Below is a small trained network, with its code and all its weights. Each question gives an input and a target symbol and asks what happens when units are switched off, that is, made to give their printed mean instead of their output.

import numpy as np


def w(rows, s, z=0):
    codes = np.array(rows[::2]) - 128.0
    scale = np.full(codes.shape[1], s)
    scale[-1] = z or s
    return codes * scale


def softmax(a):
    e = np.exp(a - a.max(-1, keepdims=True))
    return e / e.sum(-1, keepdims=True)


def log_softmax(a):
    a = a - a.max(-1, keepdims=True)
    return a - np.log(np.exp(a).sum(-1, keepdims=True))


def net(x, mask):
    ids = ['αδζηλξ'.index(c) for c in x.split()]
    T = len(ids)
    res = E[ids] + P[:T]
    u = 0
    for l in range(3):
        r = res
        for j in range(3):
            rows = slice(3 * j, 3 * j + 3)
            q, k, v = (r @ M[l][rows].T for M in (Q, K, V))
            z = softmax(np.where(np.tri(T) > 0, q @ k.T / 3**0.5, -1e9)) @ v
            o = O[l][rows]
            res = res + np.where(mask[u + j], z, o[:, -1]) @ o[:, :-1]
        u += 3
    return log_softmax(res[-1] @ U[:, :-1].T + U[:, -1])


Q, K, V, O = {}, {}, {}, {}
E = w([
[149,121,201,173,146,139,96,55],'α',
[121,169,91,195,131,136,100,95],'δ',
[92,95,101,163,150,178,58,102],'ζ',
[181,181,113,132,83,212,137,128],'η',
[224,91,107,113,204,168,187,148],'λ',
[131,190,123,6,142,108,116,36],'ξ',
],0.017)
P = w([
[54,93,82,128,2,164,254,53],'0',
[54,88,147,116,39,134,199,95],'1',
[84,81,139,127,47,120,128,103],'2',
[87,110,155,142,111,142,135,124],'3',
[92,124,155,149,164,155,126,143],'4',
[130,117,133,152,154,149,57,145],'5',
[125,124,145,145,195,168,55,170],'6',
[123,149,152,156,250,202,75,182],'7',
[150,127,117,156,250,201,16,203],'8',
],0.0072)
Q[0] = w([
[178,172,103,131,116,195,143,94],'L0H0',
[79,94,217,140,120,7,105,250],'L0H0',
[118,134,110,144,149,64,155,131],'L0H0',
[210,109,106,111,88,66,48,161],'L0H1',
[116,110,129,141,109,94,121,130],'L0H1',
[172,124,93,168,162,168,99,50],'L0H1',
[240,221,135,87,135,113,139,156],'L0H2',
[177,34,200,95,152,103,139,123],'L0H2',
[63,143,146,122,203,105,50,130],'L0H2',
],0.018)
K[0] = w([
[190,184,130,95,163,120,68,152],'L0H0',
[71,6,137,165,45,96,237,21],'L0H0',
[141,120,165,115,86,112,155,154],'L0H0',
[4,176,162,160,191,150,198,140],'L0H1',
[127,107,162,132,101,169,192,88],'L0H1',
[180,213,167,83,215,178,53,160],'L0H1',
[228,196,123,76,128,56,140,171],'L0H2',
[212,16,167,92,186,151,164,48],'L0H2',
[50,118,124,162,205,61,56,41],'L0H2',
],0.015)
V[0] = w([
[133,74,191,93,126,173,127,65],'L0H0',
[107,128,7,125,120,132,200,88],'L0H0',
[125,142,105,102,55,102,222,148],'L0H0',
[111,173,111,143,144,125,109,156],'L0H1',
[135,162,103,65,129,134,129,187],'L0H1',
[124,121,115,86,132,111,138,105],'L0H1',
[146,161,99,115,174,118,48,153],'L0H2',
[147,135,135,140,68,78,184,120],'L0H2',
[106,96,124,123,164,189,102,117],'L0H2',
],0.015)
O[0] = w([
[108,172,10,163,92,69,125,135,230],'L0H0',
[114,96,233,179,53,65,148,90,194],'L0H0',
[80,49,189,116,1,150,224,103,47],'L0H0',
[115,148,107,110,183,131,137,152,95],'L0H1',
[188,124,47,101,138,112,10,107,114],'L0H1',
[118,123,44,107,100,114,167,87,134],'L0H1',
[114,99,240,103,80,137,243,97,122],'L0H2',
[113,123,71,129,218,161,70,113,32],'L0H2',
[154,154,143,147,50,86,157,150,253],'L0H2',
],0.0073,0.0062)
Q[1] = w([
[86,44,69,218,156,155,128,151],'L1H0',
[219,146,144,175,159,144,132,169],'L1H0',
[38,92,138,37,184,176,104,140],'L1H0',
[106,122,110,74,76,132,172,116],'L1H1',
[104,50,100,205,186,127,117,210],'L1H1',
[116,72,26,254,235,254,35,137],'L1H1',
[35,214,206,26,169,78,102,25],'L1H2',
[40,101,41,179,162,180,148,172],'L1H2',
[85,82,70,61,139,110,163,53],'L1H2',
],0.012)
K[1] = w([
[99,111,89,134,96,146,154,103],'L1H0',
[147,140,133,96,164,73,131,101],'L1H0',
[131,116,62,198,119,164,137,114],'L1H0',
[73,114,139,130,121,130,136,124],'L1H1',
[160,68,103,164,160,160,134,154],'L1H1',
[170,78,85,137,170,236,157,252],'L1H1',
[37,152,148,87,123,97,119,113],'L1H2',
[157,120,138,200,100,133,136,109],'L1H2',
[69,137,110,138,143,132,133,31],'L1H2',
],0.02)
V[1] = w([
[60,2,91,225,107,109,131,170],'L1H0',
[161,127,172,123,144,81,115,121],'L1H0',
[140,154,158,85,116,103,132,137],'L1H0',
[154,139,180,84,113,78,126,116],'L1H1',
[68,155,184,145,148,65,41,38],'L1H1',
[129,122,128,134,118,110,98,123],'L1H1',
[77,71,192,195,182,169,112,14],'L1H2',
[154,107,103,170,175,159,203,136],'L1H2',
[140,171,127,62,69,83,96,174],'L1H2',
],0.0074)
O[1] = w([
[227,240,221,44,146,74,56,155,157],'L1H0',
[124,111,147,98,116,148,171,94,129],'L1H0',
[87,83,107,140,161,150,140,110,135],'L1H0',
[75,69,118,124,121,147,158,143,135],'L1H1',
[106,68,218,127,43,131,220,106,254],'L1H1',
[130,141,125,152,135,121,111,126,167],'L1H1',
[146,136,81,76,253,150,45,123,28],'L1H2',
[177,33,200,126,49,126,48,82,125],'L1H2',
[65,181,104,159,110,127,227,160,181],'L1H2',
],0.0039,0.0036)
Q[2] = w([
[57,88,106,69,209,51,176,129],'L2H0',
[140,70,28,77,72,100,126,36],'L2H0',
[73,145,48,164,96,137,158,81],'L2H0',
[94,130,87,43,167,151,97,136],'L2H1',
[101,158,113,131,210,89,96,152],'L2H1',
[85,168,141,151,67,184,111,155],'L2H1',
[184,201,92,193,118,92,78,123],'L2H2',
[85,199,76,199,128,157,190,171],'L2H2',
[108,182,133,139,7,84,212,137],'L2H2',
],0.019)
K[2] = w([
[41,166,186,208,92,92,52,80],'L2H0',
[72,115,105,23,130,7,119,57],'L2H0',
[78,165,87,54,146,120,173,93],'L2H0',
[100,185,88,71,160,133,96,65],'L2H1',
[78,110,109,109,195,93,96,148],'L2H1',
[89,162,129,158,73,199,85,156],'L2H1',
[186,123,131,183,100,223,73,195],'L2H2',
[77,123,104,197,165,197,210,152],'L2H2',
[168,56,153,210,212,111,179,141],'L2H2',
],0.018)
V[2] = w([
[72,133,128,81,195,35,176,92],'L2H0',
[90,162,102,4,66,255,116,132],'L2H0',
[235,53,71,61,145,103,196,145],'L2H0',
[123,167,113,103,94,94,190,140],'L2H1',
[114,115,190,116,151,146,161,25],'L2H1',
[184,132,142,125,135,172,114,152],'L2H1',
[142,127,155,171,169,122,158,129],'L2H2',
[99,114,120,141,107,147,103,197],'L2H2',
[150,142,128,114,140,120,145,83],'L2H2',
],0.013)
O[2] = w([
[66,76,54,167,134,105,78,27,59],'L2H0',
[254,151,185,58,178,187,173,14,202],'L2H0',
[189,106,160,62,60,38,10,95,114],'L2H0',
[171,134,106,155,130,90,91,125,253],'L2H1',
[57,110,111,140,170,169,104,174,150],'L2H1',
[52,147,124,132,116,102,108,88,137],'L2H1',
[140,123,85,129,69,138,112,104,147],'L2H2',
[172,86,114,128,140,146,110,92,112],'L2H2',
[125,117,122,120,141,98,162,169,138],'L2H2',
],0.0078,0.0065)
U = w([
[180,177,48,142,190,111,90,147,253],'α',
[104,92,129,117,129,129,143,123,102],'δ',
[113,107,136,164,3,82,247,90,160],'ζ',
[171,140,139,130,111,117,180,118,30],'η',
[146,108,130,130,83,87,122,132,76],'λ',
[141,111,89,141,103,99,168,72,100],'ξ',
],0.0056,0.0044)

Each question gives the input, a string of symbols that net reads in full, and the target symbol t.
The units are the heads (3 rows each of Q, K, V and O). Each row of codes is followed by its name. A weight is (code - 128) times the scale printed after its matrix; where a second scale follows, it is the last column's (O and U).
mask holds one flag per head, layer by layer. A switched-off head (its flag False) gives its mean, the last column of its rows in O, instead of its output. The means were averaged over made-up inputs and are rounded, as every weight is.
A unit's drop is (log p(t) with every unit on - log p(t) with that unit switched off) / (log p(t) with every unit on - log p(t) with every unit switched off).
The circuit of an input: a set's keep is (log p(t) with only the set's units on - log p(t) with every unit switched off) / (log p(t) with every unit on - log p(t) with every unit switched off). Starting from all 9 units, units are removed one at a time, each time the one whose removal leaves the highest keep (on an exact tie, the one counted first), for as long as the keep stays at least 0.8.
units of the circuit, in order: the units of the circuit, biggest drop first
unit that matters most: the unit with the biggest drop
heads that matter: for each layer, one digit per head in row order, 1 if its drop is at least 0.15 and else 0, layers parted by /
input ξ α ξ, target α: unit that matters most	L2H1
input ζ ζ ζ δ α ζ α δ η, target ζ: heads that matter	001 / 101 / 011
input ξ η δ λ δ λ α, target λ: heads that matter	000 / 000 / 110
input α α ζ α ξ ζ δ, target ξ: heads that matter	110 / 100 / 100
input η η η η λ λ ζ η α, target η: heads that matter	110 / 000 / 100
input α η α δ ζ η δ, target η: units of the circuit, in order	(L2H0; L0H2)
input δ α α λ λ η η λ ζ, target λ: units of the circuit, in order	(L0H2; L2H0; L0H0)
input α λ α ξ ξ α ξ α ζ, target ξ: heads that matter	111 / 101 / 100
input ζ ξ λ δ, target ξ: units of the circuit, in order	(L2H0; L0H1)
input α α α λ, target λ: heads that matter	000 / 000 / 100
input ζ ζ ζ, target α: heads that matter	100 / 000 / 000
input η η α η δ ζ ζ, target ζ: heads that matter	011 / 101 / 100
input α λ α η ξ δ ζ, target ξ: heads that matter	111 / 100 / 100
input λ η δ η η, target η: units of the circuit, in order	(L0H0; L2H0)
input λ ζ α δ η α ζ δ α, target ζ: unit that matters most	L0H1
input η λ α η, target α: heads that matter	001 / 000 / 000
input α α α ζ λ ζ, target λ: units of the circuit, in order	(L2H0; L0H2; L0H0)
input α η α η α ζ δ η δ, target η: units of the circuit, in order	(L2H0; L0H2; L0H0)
input η η λ ζ δ α, target ζ: units of the circuit, in order	(L0H2; L0H1)
input η ζ η, target η: units of the circuit, in order	(L2H0)
input δ λ η α, target λ: heads that matter	000 / 000 / 100
input α δ α, target δ: heads that matter	010 / 001 / 110
input δ η ζ α, target η: heads that matter	100 / 000 / 100
input ζ η ζ, target η: heads that matter	001 / 000 / 100
input ζ η η δ λ ξ, target ξ: units of the circuit, in order	(L2H0; L0H1; L0H2)
input η ξ α δ α η ζ, target η: units of the circuit, in order	(L0H0; L2H0; L0H2)
input η ξ ξ, target α: unit that matters most	L1H0
input δ α δ, target δ: units of the circuit, in order	(L0H0; L2H1; L0H1; L1H2)
